Below is a small trained network, with its code and all its weights. Each question gives an input and a class and asks what happens when units are switched off, that is, made to give their printed mean instead of their output.

import numpy as np


def w(rows, s, z=0):
    codes = np.array(rows[::2]) - 128.0
    scale = np.full(codes.shape[1], s)
    scale[-1] = z or s
    return codes * scale


def f(y):
    return np.maximum(y, 0)


def log_softmax(a):
    a = a - a.max(-1, keepdims=True)
    return a - np.log(np.exp(a).sum(-1, keepdims=True))


def net(x, mask):
    res = np.array(x, float).reshape(1, 4) / 4 @ E
    y = f(res @ A[0][:, :-1].T + A[0][:, -1])
    res = res + np.where(mask, y, B[0][:, -1]) @ B[0][:, :-1]
    return log_softmax(res[-1] @ U[:, :-1].T + U[:, -1])


A, B = {}, {}
E = w([
[84,167,112,175,12,192],'x0',
[244,62,50,126,113,184],'x1',
[159,138,155,129,125,133],'x2',
[127,180,133,194,255,211],'x3',
],0.0092)
A[0] = w([
[55,187,163,204,144,152,106],'N1',
[147,135,130,136,254,163,75],'N2',
[183,58,113,83,124,100,128],'N3',
[169,111,63,199,116,163,233],'N4',
[203,68,97,68,129,109,192],'N5',
[107,216,169,172,119,158,173],'N6',
[143,128,101,127,115,165,125],'N7',
[81,170,183,118,154,12,253],'N8',
[100,184,142,161,141,172,107],'N9',
],0.0074,0.0024)
B[0] = w([
[61,161,138,214,145,148,210],'N1',
[181,145,71,17,1,166,236],'N2',
[90,86,190,207,235,50,215],'N3',
[188,63,132,32,86,111,224],'N4',
[89,94,185,178,203,33,240],'N5',
[65,161,126,145,159,151,202],'N6',
[153,137,108,103,108,120,164],'N7',
[210,160,90,44,25,177,254],'N8',
[67,131,164,159,154,146,184],'N9',
],0.0072)
U = w([
[165,102,136,33,108,99,115],'0',
[139,172,120,79,77,177,251],'1',
[90,123,190,254,245,94,21],'2',
],0.0099,0.0015)

Each question gives the input, the list of numbers given to net, and the class t.
The units are the neurons (one row each of A and B). Each row of codes is followed by its name. A weight is (code - 128) times the scale printed after its matrix; where a second scale follows, it is the last column's (A, B and U).
mask holds one flag per neuron, in row order. A switched-off neuron (its flag False) gives its mean, the last column of its row in B, instead of its output. The means were averaged over made-up inputs and are rounded, as every weight is.
A unit's drop is (log p(t) with every unit on - log p(t) with that unit switched off) / (log p(t) with every unit on - log p(t) with every unit switched off).
The circuit of an input: a set's keep is (log p(t) with only the set's units on - log p(t) with every unit switched off) / (log p(t) with every unit on - log p(t) with every unit switched off). Starting from all 9 units, units are removed one at a time, each time the one whose removal leaves the highest keep (on an exact tie, the one counted first), for as long as the keep stays at least 0.8.
units of the circuit, in order: the units of the circuit, biggest drop first
k most important neurons: the k neurons with the biggest drops, biggest first
drop of u: that unit's drop, to one decimal
input [-3,8,-3,7], class 0: units of the circuit, in order	[N4]
input [-1,-5,-7,1], class 1: units of the circuit, in order	[N8 N5]
input [-1,2,-5,-8], class 2: units of the circuit, in order	[N3 N2 N5]
input [-3,5,5,7], class 0: 2 most important neurons	[N4 N2]
input [7,6,0,0], class 0: units of the circuit, in order	[N4 N1]
input [-7,5,-8,-1], class 2: 2 most important neurons	[N3 N5]
input [-4,5,7,8], class 0: 2 most important neurons	[N2 N4]
input [-3,6,7,-6], class 2: 2 most important neurons	[N3 N5]
input [2,-1,-6,1], class 2: 2 most important neurons	[N2 N8]
input [7,-7,5,2], class 2: 2 most important neurons	[N1 N2]
input [-5,1,-6,4], class 0: 2 most important neurons	[N2 N1]
input [-4,8,-6,-3], class 2: 2 most important neurons	[N3 N5]
input [-8,2,3,6], class 0: drop of N6	0.0
input [0,0,6,6], class 1: units of the circuit, in order	[N2]
input [-6,2,-1,-3], class 2: drop of N3	0.1
input [-4,-3,7,8], class 1: drop of N2	0.8
input [-1,5,-8,-5], class 2: drop of N5	0.2
